Below is a small trained network, with its code and all its weights. Each question gives an input and a target symbol and asks what happens when units are switched off, that is, made to give their printed mean instead of their output.

import numpy as np


def w(rows, s, z=0):
    codes = np.array(rows[::2]) - 128.0
    scale = np.full(codes.shape[1], s)
    scale[-1] = z or s
    return codes * scale


def f(y):
    return y / 2 * (1 + np.tanh(0.7978845608 * (y + 0.044715 * y**3)))


def softmax(a):
    e = np.exp(a - a.max(-1, keepdims=True))
    return e / e.sum(-1, keepdims=True)


def log_softmax(a):
    a = a - a.max(-1, keepdims=True)
    return a - np.log(np.exp(a).sum(-1, keepdims=True))


def net(x, mask):
    ids = ['αγεζθτφ'.index(c) for c in x.split()]
    T = len(ids)
    res = E[ids] + P[:T]
    u = 0
    for l in range(2):
        q, k, v = (res @ M[l].T for M in (Q, K, V))
        z = softmax(np.where(np.tri(T) > 0, q @ k.T / 2**0.5, -1e9)) @ v
        res = res + np.where(mask[u], z, O[l][:, -1]) @ O[l][:, :-1]
        u += 1
        y = f(res @ A[l][:, :-1].T + A[l][:, -1])
        res = res + np.where(mask[u : u + 16], y, B[l][:, -1]) @ B[l][:, :-1]
        u += 16
    return log_softmax(res[-1] @ U[:, :-1].T + U[:, -1])


Q, K, V, O, A, B = {}, {}, {}, {}, {}, {}
E = w([
[131,168,131,141,79,213,128],'α',
[140,83,139,149,63,82,203],'γ',
[96,222,119,118,94,111,157],'ε',
[77,90,80,146,114,105,100],'ζ',
[126,103,83,2,166,107,42],'θ',
[176,52,162,104,166,161,177],'τ',
[63,135,147,178,177,33,177],'φ',
],0.012)
P = w([
[144,191,122,135,145,150,162],'0',
[33,87,180,95,96,160,163],'1',
[179,158,121,146,135,47,89],'2',
[163,170,78,122,162,147,170],'3',
[76,84,162,116,94,123,101],'4',
[166,160,92,153,119,44,84],'5',
[156,169,46,119,183,145,179],'6',
[109,72,170,119,92,115,75],'7',
[175,148,106,148,169,59,67],'8',
[161,141,10,124,173,154,186],'9',
],0.011)
Q[0] = w([
[173,145,12,124,148,134,152],'L0H0',
[126,147,113,143,147,141,131],'L0H0',
],0.011)
K[0] = w([
[241,169,3,127,212,142,203],'L0H0',
[148,128,105,128,102,120,172],'L0H0',
],0.007)
V[0] = w([
[238,202,92,114,160,46,192],'L0H0',
[254,132,12,171,145,199,118],'L0H0',
],0.0044)
O[0] = w([
[254,170,107,177,180,121,193,255],'L0H0',
[188,125,112,161,90,187,171,8],'L0H0',
],0.0074,0.0012)
A[0] = w([
[253,78,102,113,125,77,91,230],'L0N0',
[135,123,48,123,149,208,143,181],'L0N1',
[98,168,101,43,122,220,126,152],'L0N2',
[71,73,120,89,188,103,94,67],'L0N3',
[115,178,55,234,167,141,188,133],'L0N4',
[116,180,121,171,73,68,66,176],'L0N5',
[211,136,167,100,166,126,92,148],'L0N6',
[82,40,133,118,105,177,74,117],'L0N7',
[198,124,131,130,113,162,223,122],'L0N8',
[174,158,112,154,208,54,119,127],'L0N9',
[78,153,115,117,71,83,255,254],'L0N10',
[29,106,80,80,157,152,127,177],'L0N11',
[175,147,94,78,179,144,93,116],'L0N12',
[85,203,73,119,141,141,115,184],'L0N13',
[170,180,126,103,142,227,195,105],'L0N14',
[195,126,101,122,132,166,185,184],'L0N15',
],0.0078,0.0047)
B[0] = w([
[136,215,93,181,197,60,104,227],'L0N0',
[87,249,63,134,148,219,156,176],'L0N1',
[102,153,72,71,92,193,105,153],'L0N2',
[118,183,163,69,56,111,218,159],'L0N3',
[124,114,110,203,141,53,182,216],'L0N4',
[193,127,126,36,173,92,111,177],'L0N5',
[132,180,126,139,99,75,92,151],'L0N6',
[88,94,185,137,45,146,161,159],'L0N7',
[172,102,189,97,188,166,206,183],'L0N8',
[183,79,81,156,97,101,144,206],'L0N9',
[86,63,101,207,253,100,115,255],'L0N10',
[34,169,63,76,89,143,150,181],'L0N11',
[143,187,100,142,55,134,143,152],'L0N12',
[99,129,68,136,101,63,49,172],'L0N13',
[107,209,244,78,140,141,188,172],'L0N14',
[165,183,125,98,200,147,154,198],'L0N15',
],0.0063,0.0071)
Q[1] = w([
[215,136,97,176,197,41,86],'L1H0',
[254,144,71,118,157,67,89],'L1H0',
],0.0073)
K[1] = w([
[107,143,1,165,187,155,215],'L1H0',
[106,164,22,95,172,142,216],'L1H0',
],0.0069)
V[1] = w([
[78,198,58,147,66,157,35],'L1H0',
[191,253,198,28,130,210,156],'L1H0',
],0.007)
O[1] = w([
[120,154,151,213,152,171,30,3],'L1H0',
[149,117,254,32,184,105,61,99],'L1H0',
],0.0083,0.0066)
A[1] = w([
[195,143,72,113,77,187,223,123],'L1N0',
[167,163,51,76,109,124,129,106],'L1N1',
[186,178,53,92,107,109,82,159],'L1N2',
[94,169,113,42,158,135,99,94],'L1N3',
[174,148,124,182,171,184,175,148],'L1N4',
[125,75,149,43,108,119,205,128],'L1N5',
[146,152,162,150,99,205,2,153],'L1N6',
[77,137,165,52,97,79,174,170],'L1N7',
[117,167,96,25,131,145,168,108],'L1N8',
[41,157,134,179,84,160,205,121],'L1N9',
[107,97,245,19,219,116,68,1],'L1N10',
[162,131,211,78,123,128,162,142],'L1N11',
[125,83,104,162,31,144,177,106],'L1N12',
[141,68,123,28,105,118,201,97],'L1N13',
[110,61,97,132,122,43,46,166],'L1N14',
[116,198,115,108,192,96,222,91],'L1N15',
],0.0064,0.0059)
B[1] = w([
[157,80,145,149,94,188,132,206],'L1N0',
[176,54,185,169,156,169,167,163],'L1N1',
[99,85,195,142,191,114,206,166],'L1N2',
[176,87,134,248,55,87,91,166],'L1N3',
[150,196,73,63,45,158,49,182],'L1N4',
[107,70,15,167,124,93,69,182],'L1N5',
[94,38,183,182,166,86,167,159],'L1N6',
[139,99,106,66,67,64,87,190],'L1N7',
[73,29,113,217,101,52,70,174],'L1N8',
[152,174,243,47,156,152,103,208],'L1N9',
[141,216,137,220,32,225,142,223],'L1N10',
[123,201,48,91,125,90,134,180],'L1N11',
[153,134,254,137,102,142,213,184],'L1N12',
[113,42,83,227,163,161,58,180],'L1N13',
[126,217,137,109,107,244,159,174],'L1N14',
[197,108,220,116,106,50,39,247],'L1N15',
],0.0054,0.016)
U = w([
[169,213,164,52,73,178,128,120],'α',
[129,48,100,120,141,108,97,141],'γ',
[125,171,177,43,185,62,140,202],'ε',
[103,201,1,173,141,151,103,253],'ζ',
[115,112,181,189,180,149,91,115],'θ',
[137,149,92,154,47,106,54,30],'τ',
[148,133,148,177,84,132,178,53],'φ',
],0.0073,0.0049)

Each question gives the input, a string of symbols that net reads in full, and the target symbol t.
The units are the heads (2 rows each of Q, K, V and O) and the neurons (one row each of A and B). Each row of codes is followed by its name. A weight is (code - 128) times the scale printed after its matrix; where a second scale follows, it is the last column's (O, A, B and U).
mask holds one flag per unit, layer by layer, with each layer's heads first. A switched-off unit (its flag False) gives its mean, the last column of its rows in O or B, instead of its output. The means were averaged over made-up inputs and are rounded, as every weight is.
A unit's drop is (log p(t) with every unit on - log p(t) with that unit switched off) / (log p(t) with every unit on - log p(t) with every unit switched off).
The circuit of an input: a set's keep is (log p(t) with only the set's units on - log p(t) with every unit switched off) / (log p(t) with every unit on - log p(t) with every unit switched off). Starting from the 12 units with the biggest drops (on a tie, the unit counted first), units are removed one at a time, each time the one whose removal leaves the highest keep (on an exact tie, the one counted first), for as long as the keep stays at least 0.8.
units of the circuit, in order: the units of the circuit, biggest drop first
most important unit: the unit with the biggest drop
top k neurons: the k neurons with the biggest drops, biggest first
top k neurons in layer l: the k neurons of layer l with the biggest drops, biggest first
input θ φ γ φ φ, target ε: units of the circuit, in order -> (L0H0 L1N10)
input φ φ τ ζ ε, target ζ: units of the circuit, in order -> (L1N15 L1H0 L0N14)
input ε ζ θ, target ε: units of the circuit, in order -> (L0N0 L1N10 L1N13)
input τ φ θ τ φ φ γ ζ φ, target γ: top 2 neurons in layer 0 -> (L0N8 L0N10)
input γ ζ θ, target γ: most important unit -> L1H0
input φ φ τ ζ θ ζ τ θ α, target τ: top 2 neurons in layer 0 -> (L0N8 L0N15)
input φ τ ζ α θ, target τ: top 3 neurons in layer 0 -> (L0N3 L0N10 L0N7)
input γ ε θ τ φ γ τ α φ, target τ: top 3 neurons in layer 0 -> (L0N8 L0N14 L0N15)
input θ ζ α α φ γ, target α: top 2 neurons in layer 0 -> (L0N14 L0N1)
input φ τ α γ γ φ τ ε ζ, target τ: top 3 neurons -> (L1N10 L0N8 L0N14)
input γ γ α ε ε ζ γ γ τ, target γ: top 2 neurons -> (L0N8 L0N10)
input θ θ φ ζ τ ε φ ε α, target φ: top 2 neurons -> (L0N10 L0N4)
input θ φ τ γ γ τ τ ε ζ, target τ: top 3 neurons -> (L1N10 L0N8 L0N1)
input φ ε α φ φ τ τ ε ε, target τ: top 2 neurons in layer 0 -> (L0N1 L0N8)
input γ ε γ ε θ γ, target ε: most important unit -> L0H0
input τ ζ γ τ φ γ γ θ γ τ, target τ: top 2 neurons -> (L1N10 L0N1)
input ε γ ζ τ ζ φ, target τ: top 3 neurons -> (L1N10 L0N8 L0N1)
input ε φ γ θ φ φ, target θ: top 2 neurons -> (L0N1 L0N0)
input ζ γ θ θ ζ θ φ, target φ: top 2 neurons in layer 1 -> (L1N12 L1N0)
input γ φ θ ζ θ ζ, target ζ: top 2 neurons -> (L1N15 L0N1)
input φ γ ε θ θ τ, target θ: top neuron -> (L0N1)
input α φ α α θ τ, target α: top 2 neurons -> (L1N10 L0N14)
input γ τ φ φ φ φ, target φ: top 2 neurons in layer 0 -> (L0N9 L0N4)
input γ φ ζ φ θ γ, target φ: top 2 neurons -> (L1N12 L0N4)
input α γ α ζ ζ τ τ τ θ, target τ: top 3 neurons in layer 1 -> (L1N10 L1N3 L1N8)
input τ ζ ε, target τ: top 3 neurons -> (L1N10 L0N8 L0N14)
input φ τ ζ, target φ: top 2 neurons -> (L0N10 L1N12)
input α φ φ, target α: top 4 neurons -> (L1N10 L0N1 L1N14 L0N14)
input φ φ τ θ α, target θ: top 2 neurons in layer 1 -> (L1N6 L1N4)
